Below are the code and all the weights of a small trained network. Each question names an input and a class and asks about switching units off, where a switched-off unit gives its printed mean instead of its output.

import numpy as np


def w(rows, s, z=0):
    codes = np.array(rows[::2]) - 128.0
    scale = np.full(codes.shape[1], s)
    scale[-1] = z or s
    return codes * scale


def norm(h):
    return h / np.sqrt((h * h).mean(-1, keepdims=True) + 1e-5)


def f(y):
    return np.maximum(y, 0)


def log_softmax(a):
    a = a - a.max(-1, keepdims=True)
    return a - np.log(np.exp(a).sum(-1, keepdims=True))


def net(x, mask):
    res = np.array(x, float).reshape(1, 7) / 4 @ E
    u = 0
    for l in range(4):
        y = f(norm(res) @ A[l][:, :-1].T + A[l][:, -1])
        res = res + np.where(mask[u : u + 9], y, B[l][:, -1]) @ B[l][:, :-1]
        u += 9
    return log_softmax(norm(res)[-1] @ U[:, :-1].T + U[:, -1])


A, B = {}, {}
E = w([
[101,98,163,116,133,125,97,113],'x0',
[104,85,192,109,61,52,206,157],'x1',
[204,77,122,76,245,92,192,32],'x2',
[111,136,125,107,135,120,127,133],'x3',
[187,162,107,126,93,149,160,136],'x4',
[61,81,51,122,103,128,187,2],'x5',
[131,123,115,162,141,124,136,129],'x6',
],0.0086)
A[0] = w([
[113,101,147,170,89,132,164,137,44],'L0N1',
[120,171,103,149,104,201,87,114,59],'L0N2',
[109,170,175,154,186,99,189,130,116],'L0N3',
[73,198,140,149,96,114,147,12,250],'L0N4',
[174,143,122,113,142,183,70,153,210],'L0N5',
[117,154,159,157,125,175,113,210,98],'L0N6',
[87,137,92,147,66,124,97,123,183],'L0N7',
[134,120,150,94,182,115,59,106,85],'L0N8',
[183,164,176,102,216,163,133,150,147],'L0N9',
],0.011,0.0025)
B[0] = w([
[125,140,107,114,88,118,137,164,168],'L0N1',
[86,140,214,170,140,145,99,133,201],'L0N2',
[136,116,169,70,66,134,105,50,187],'L0N3',
[98,160,134,93,68,255,185,124,250],'L0N4',
[107,47,100,127,230,113,106,109,232],'L0N5',
[127,66,93,60,147,156,94,150,241],'L0N6',
[69,245,186,225,131,132,73,186,215],'L0N7',
[225,206,29,176,99,137,194,156,204],'L0N8',
[192,119,109,211,201,56,178,71,254],'L0N9',
],0.0079,0.0063)
A[1] = w([
[134,184,98,110,155,201,108,121,79],'L1N1',
[153,152,87,182,105,106,90,248,115],'L1N2',
[94,89,104,73,91,109,194,210,157],'L1N3',
[100,113,67,175,177,151,204,86,155],'L1N4',
[153,65,167,101,138,13,172,139,162],'L1N5',
[111,164,171,126,103,110,2,224,153],'L1N6',
[106,159,33,88,93,181,84,155,132],'L1N7',
[166,181,94,92,113,121,149,38,75],'L1N8',
[171,137,160,152,87,77,7,201,4],'L1N9',
],0.007,0.0026)
B[1] = w([
[101,163,141,142,162,209,81,62,178],'L1N1',
[127,35,68,45,105,123,98,78,209],'L1N2',
[191,100,104,66,56,115,28,183,184],'L1N3',
[188,101,82,58,117,115,39,134,244],'L1N4',
[119,181,228,74,178,152,78,132,216],'L1N5',
[182,82,22,110,176,103,147,6,254],'L1N6',
[93,93,254,177,219,53,151,138,189],'L1N7',
[135,2,117,144,183,173,126,62,207],'L1N8',
[167,117,105,50,104,105,166,26,194],'L1N9',
],0.0066,0.0059)
A[2] = w([
[145,203,187,123,150,52,196,177,129],'L2N1',
[156,81,128,149,133,110,65,202,93],'L2N2',
[115,84,116,87,184,118,58,219,58],'L2N3',
[85,96,108,90,50,95,136,88,208],'L2N4',
[66,129,151,203,43,90,153,210,143],'L2N5',
[244,52,220,125,107,201,111,87,183],'L2N6',
[2,158,178,117,42,172,168,142,86],'L2N7',
[159,142,96,91,135,121,124,247,2],'L2N8',
[233,86,108,131,169,10,132,107,134],'L2N9',
],0.0084,0.0032)
B[2] = w([
[58,171,255,179,135,163,91,71,147],'L2N1',
[126,121,79,92,130,120,166,32,156],'L2N2',
[108,86,63,53,57,127,228,128,169],'L2N3',
[170,111,146,105,78,71,140,183,193],'L2N4',
[228,129,98,115,130,149,135,216,154],'L2N5',
[31,95,127,99,163,103,156,156,239],'L2N6',
[184,144,93,138,124,144,107,176,181],'L2N7',
[63,110,88,81,84,81,110,62,134],'L2N8',
[117,157,146,208,82,100,75,189,255],'L2N9',
],0.0098,0.0097)
A[3] = w([
[92,252,128,156,171,189,118,133,145],'L3N1',
[115,83,93,107,174,157,137,113,1],'L3N2',
[115,72,165,97,85,120,194,113,80],'L3N3',
[85,156,206,145,148,90,178,153,52],'L3N4',
[115,194,124,161,68,139,110,163,62],'L3N5',
[92,124,82,104,120,103,88,156,58],'L3N6',
[143,87,128,139,131,104,177,126,85],'L3N7',
[137,138,154,98,154,85,131,130,181],'L3N8',
[78,124,62,126,155,128,131,122,65],'L3N9',
],0.014,0.0027)
B[3] = w([
[87,89,255,161,143,69,115,59,218],'L3N1',
[86,151,133,117,180,179,200,152,254],'L3N2',
[168,111,90,95,69,115,78,112,247],'L3N3',
[66,203,160,176,48,242,88,122,197],'L3N4',
[183,220,134,163,141,129,155,199,187],'L3N5',
[116,131,155,122,162,187,181,51,215],'L3N6',
[139,144,92,98,48,84,119,139,195],'L3N7',
[122,107,147,141,60,129,53,73,211],'L3N8',
[96,204,177,148,148,178,193,137,236],'L3N9',
],0.0092,0.0062)
U = w([
[53,116,32,97,224,229,227,63,85],'0',
[98,207,248,227,60,177,20,85,232],'1',
[134,72,63,24,41,80,119,79,254],'2',
[197,226,111,156,42,199,144,254,19],'3',
[220,118,121,213,186,36,26,89,64],'4',
],0.009,0.0029)

Each question gives the input, the list of numbers given to net, and the class t.
The units are the neurons (one row each of A and B). Each row of codes is followed by its name. A weight is (code - 128) times the scale printed after its matrix; where a second scale follows, it is the last column's (A, B and U).
mask holds one flag per neuron, layer by layer. A switched-off neuron (its flag False) gives its mean, the last column of its row in B, instead of its output. The means were averaged over made-up inputs and are rounded, as every weight is.
A unit's drop is (log p(t) with every unit on - log p(t) with that unit switched off) / (log p(t) with every unit on - log p(t) with every unit switched off).
The circuit of an input: a set's keep is (log p(t) with only the set's units on - log p(t) with every unit switched off) / (log p(t) with every unit on - log p(t) with every unit switched off). Starting from the 12 units with the biggest drops (on a tie, the unit counted first), units are removed one at a time, each time the one whose removal leaves the highest keep (on an exact tie, the one counted first), for as long as the keep stays at least 0.8.
units of the circuit, in order: the units of the circuit, biggest drop first
most important unit: the unit with the biggest drop
top k neurons: the k neurons with the biggest drops, biggest first
k most important neurons of layer l: the k neurons of layer l with the biggest drops, biggest first
drop when u is switched off: that unit's drop, to one decimal
input [-8,7,1,6,5,-2,0], class 1: units of the circuit, in order => L2N1
input [8,-2,0,1,1,-4,2], class 0: units of the circuit, in order => L2N3; L0N5
input [5,-1,0,1,0,7,8], class 1: top 2 neurons => L0N7; L0N4
input [0,-6,1,-4,4,-6,-1], class 4: top 2 neurons => L0N9; L0N4
input [2,-8,3,-6,6,-8,1], class 4: top 2 neurons => L0N9; L2N9
input [-5,2,8,0,4,-3,-4], class 1: top 2 neurons => L3N4; L1N6
input [-1,1,5,5,2,-4,-5], class 1: 2 most important neurons of layer 1 => L1N6; L1N5
input [0,-8,0,-5,-7,6,5], class 1: top 2 neurons => L3N1; L1N6
input [6,-5,5,-2,5,0,-5], class 4: 2 most important neurons of layer 0 => L0N9; L0N4
input [-7,-1,-8,-7,5,0,0], class 0: top 3 neurons => L0N6; L1N2; L1N6
input [-2,0,2,0,3,-4,2], class 4: top 2 neurons => L0N9; L0N5
input [5,-4,8,3,5,0,2], class 4: top 3 neurons => L0N9; L2N9; L0N4
input [5,-5,8,4,6,-2,-8], class 4: top 2 neurons => L0N9; L2N9
input [6,7,-2,3,-3,-1,-7], class 2: most important unit => L0N9
input [-3,7,8,-5,5,0,6], class 1: top 2 neurons => L3N4; L1N5
input [-5,-1,-3,0,6,3,5], class 1: drop when L1N1 is switched off => 0.2
input [4,3,-2,-6,1,6,8], class 3: drop when L3N5 is switched off => 0.0
input [-7,0,-6,-7,-8,-1,-3], class 0: drop when L0N7 is switched off => 0.3
input [3,-2,2,0,-7,-6,6], class 4: drop when L0N9 is switched off => 5.4
input [-7,-4,-2,-5,-5,7,3], class 1: most important unit => L3N1
input [4,3,4,-5,-5,0,-7], class 1: 2 most important neurons of layer 0 => L0N6; L0N4
